Here is a tiny trained network, its code and every weight. The questions are about switching its units off for an input and a target symbol, where a switched-off unit gives its printed mean instead of its output.

import numpy as np


def w(rows, s, z=0):
    codes = np.array(rows[::2]) - 128.0
    scale = np.full(codes.shape[1], s)
    scale[-1] = z or s
    return codes * scale


def f(y):
    return y / 2 * (1 + np.tanh(0.7978845608 * (y + 0.044715 * y**3)))


def softmax(a):
    e = np.exp(a - a.max(-1, keepdims=True))
    return e / e.sum(-1, keepdims=True)


def log_softmax(a):
    a = a - a.max(-1, keepdims=True)
    return a - np.log(np.exp(a).sum(-1, keepdims=True))


def net(x, mask):
    ids = ['ΛΠΣΩαβγεζηθμξτφ'.index(c) for c in x.split()]
    T = len(ids)
    res = E[ids] + P[:T]
    q, k, v = (res @ M[0].T for M in (Q, K, V))
    z = softmax(np.where(np.tri(T) > 0, q @ k.T / 3**0.5, -1e9)) @ v
    res = res + np.where(mask[0], z, O[0][:, -1]) @ O[0][:, :-1]
    y = f(res @ A[0][:, :-1].T + A[0][:, -1])
    res = res + np.where(mask[1:13], y, B[0][:, -1]) @ B[0][:, :-1]
    return log_softmax(res[-1] @ U[:, :-1].T + U[:, -1])


Q, K, V, O, A, B = {}, {}, {}, {}, {}, {}
E = w([
[134,111,41,210,97],'Λ',
[30,69,130,87,163],'Π',
[65,160,34,5,179],'Σ',
[177,180,141,182,65],'Ω',
[146,126,106,138,55],'α',
[84,112,125,220,61],'β',
[74,140,120,110,116],'γ',
[91,145,46,107,156],'ε',
[115,139,46,83,78],'ζ',
[83,100,179,204,63],'η',
[135,162,108,132,123],'θ',
[168,139,134,48,114],'μ',
[117,92,138,58,56],'ξ',
[130,169,184,125,123],'τ',
[112,122,184,119,89],'φ',
],0.011)
P = w([
[158,224,120,138,243],'0',
[4,143,40,182,41],'1',
[156,38,148,138,170],'2',
[29,167,61,153,26],'3',
[171,49,143,123,157],'4',
[40,164,62,157,10],'5',
[171,55,141,118,155],'6',
[34,163,72,170,8],'7',
[125,57,141,123,190],'8',
[41,165,68,165,2],'9',
[164,68,140,109,158],'10',
[36,167,56,147,13],'11',
[194,115,146,75,138],'12',
],0.0094)
Q[0] = w([
[82,118,167,118,52],'head 1',
[52,144,94,171,20],'head 1',
[94,254,6,184,68],'head 1',
],0.012)
K[0] = w([
[136,96,133,167,199],'head 1',
[119,178,119,172,212],'head 1',
[171,253,64,192,169],'head 1',
],0.014)
V[0] = w([
[251,227,243,82,56],'head 1',
[105,150,244,73,113],'head 1',
[112,23,102,159,76],'head 1',
],0.018)
O[0] = w([
[8,159,167,119,215,4],'head 1',
[110,65,206,83,128,2],'head 1',
[159,212,134,84,99,34],'head 1',
],0.017,0.0099)
A[0] = w([
[76,176,138,196,69,98],'neuron 1',
[215,126,123,68,194,144],'neuron 2',
[219,100,195,117,240,92],'neuron 3',
[146,124,195,130,213,105],'neuron 4',
[250,111,173,130,249,117],'neuron 5',
[192,150,228,209,159,189],'neuron 6',
[181,111,85,39,222,2],'neuron 7',
[171,53,154,149,213,179],'neuron 8',
[209,92,126,140,154,75],'neuron 9',
[145,110,161,208,145,147],'neuron 10',
[142,113,127,57,74,127],'neuron 11',
[152,187,137,148,162,23],'neuron 12',
],0.013,0.004)
B[0] = w([
[116,165,175,119,126,173],'neuron 1',
[123,100,122,213,159,193],'neuron 2',
[2,79,113,125,89,132],'neuron 3',
[175,178,75,133,114,149],'neuron 4',
[73,196,138,215,118,149],'neuron 5',
[119,174,77,91,81,132],'neuron 6',
[109,199,140,81,162,137],'neuron 7',
[186,125,214,122,118,170],'neuron 8',
[101,146,131,79,189,252],'neuron 9',
[121,98,70,114,134,183],'neuron 10',
[127,96,163,96,92,187],'neuron 11',
[118,94,91,97,136,137],'neuron 12',
],0.025,0.023)
U = w([
[145,210,90,139,109,87],'Λ',
[108,125,132,32,147,112],'Π',
[184,69,133,104,167,53],'Σ',
[79,179,178,54,220,22],'Ω',
[3,142,141,111,164,44],'α',
[149,127,114,250,108,183],'β',
[157,70,133,184,108,192],'γ',
[83,95,66,112,166,139],'ε',
[56,112,92,216,91,115],'ζ',
[54,112,131,130,109,196],'η',
[53,55,175,155,176,69],'θ',
[153,132,143,173,193,154],'μ',
[161,152,144,70,102,182],'ξ',
[228,123,144,142,129,145],'τ',
[103,121,176,78,140,254],'φ',
],0.0074,0.0046)

Each question gives the input, a string of symbols that net reads in full, and the target symbol t.
The units are the heads (3 rows each of Q, K, V and O) and the neurons (one row each of A and B). Each row of codes is followed by its name. A weight is (code - 128) times the scale printed after its matrix; where a second scale follows, it is the last column's (O, A, B and U).
mask holds one flag per unit, heads first, then neurons. A switched-off unit (its flag False) gives its mean, the last column of its rows in O or B, instead of its output. The means were averaged over made-up inputs and are rounded, as every weight is.
A unit's drop is (log p(t) with every unit on - log p(t) with that unit switched off) / (log p(t) with every unit on - log p(t) with every unit switched off).
The circuit of an input: a set's keep is (log p(t) with only the set's units on - log p(t) with every unit switched off) / (log p(t) with every unit on - log p(t) with every unit switched off). Starting from the 12 units with the biggest drops (on a tie, the unit counted first), units are removed one at a time, each time the one whose removal leaves the highest keep (on an exact tie, the one counted first), for as long as the keep stays at least 0.8.
circuit, biggest first: the units of the circuit, biggest drop first
unit that matters most: the unit with the biggest drop
top k neurons: the k neurons with the biggest drops, biggest first
input ζ Λ ζ ε ε Λ ε Σ, target ζ: circuit, biggest first	(neuron 9; neuron 8)
input θ ε θ Λ ξ ε ε μ β Ω, target θ: circuit, biggest first	(head 1)
input Λ Σ ε θ θ Λ Ω Λ Λ Σ, target Λ: circuit, biggest first	(head 1; neuron 2)
input ε β Σ θ ε θ Λ ξ, target ε: circuit, biggest first	(head 1; neuron 8; neuron 10; neuron 2)
input Ω Σ ε ε ξ ε ε τ Λ, target ε: top 2 neurons	(neuron 8; neuron 9)
input ε ε μ ε η, target ξ: circuit, biggest first	(neuron 9; head 1; neuron 2)
input Λ Λ ε θ Λ η θ η Ω θ Λ τ, target Λ: top 2 neurons	(neuron 2; neuron 11)
input ε θ ε ε ξ γ Λ τ, target ε: circuit, biggest first	(head 1; neuron 10; neuron 2)
input Σ Σ θ θ, target Σ: circuit, biggest first	(head 1; neuron 8; neuron 10; neuron 5)
input ε ε α Ω τ, target ζ: circuit, biggest first	(neuron 9; head 1; neuron 8; neuron 3)
input ε ε Λ η Σ β Σ τ ε Λ, target ε: circuit, biggest first	(head 1; neuron 10; neuron 9)
input ε Λ ε γ ζ, target Σ: circuit, biggest first	(neuron 9; neuron 11; neuron 2; head 1)
input Π Ω Λ α θ ε Λ η, target Π: circuit, biggest first	(head 1; neuron 2; neuron 9)
input ζ ε α Ω ε θ, target ζ: unit that matters most	neuron 9
input τ ε ε τ Λ Ω β Ω Ω ζ ε ε, target τ: circuit, biggest first	(neuron 8; neuron 4; neuron 9; head 1)
input γ Λ ε Π, target γ: circuit, biggest first	(neuron 9; head 1; neuron 8)
input Ω Ω ε ε, target Ω: top 2 neurons	(neuron 2; neuron 8)
input ε τ μ ε Π ε Λ Λ ζ Λ Λ θ ξ, target φ: top 2 neurons	(neuron 11; neuron 9)
input Λ α Ω, target Λ: top 2 neurons	(neuron 6; neuron 9)
input Σ ε Λ ε τ θ Ω Λ φ Ω, target Σ: top 2 neurons	(neuron 8; neuron 10)
input Λ Σ ε θ θ, target β: unit that matters most	neuron 2
input ε Ω γ θ ε Ω φ Σ ξ, target φ: top 4 neurons	(neuron 11; neuron 10; neuron 7; neuron 5)
input Π θ ε Λ, target Π: top 3 neurons	(neuron 2; neuron 9; neuron 11)
input μ ε ε ε τ, target ζ: top 3 neurons	(neuron 9; neuron 3; neuron 5)
input ε ε φ α ε θ β Ω Λ η, target ε: top 2 neurons	(neuron 10; neuron 2)
input α Σ ε α ε ε Λ Λ, target α: top 2 neurons	(neuron 1; neuron 2)
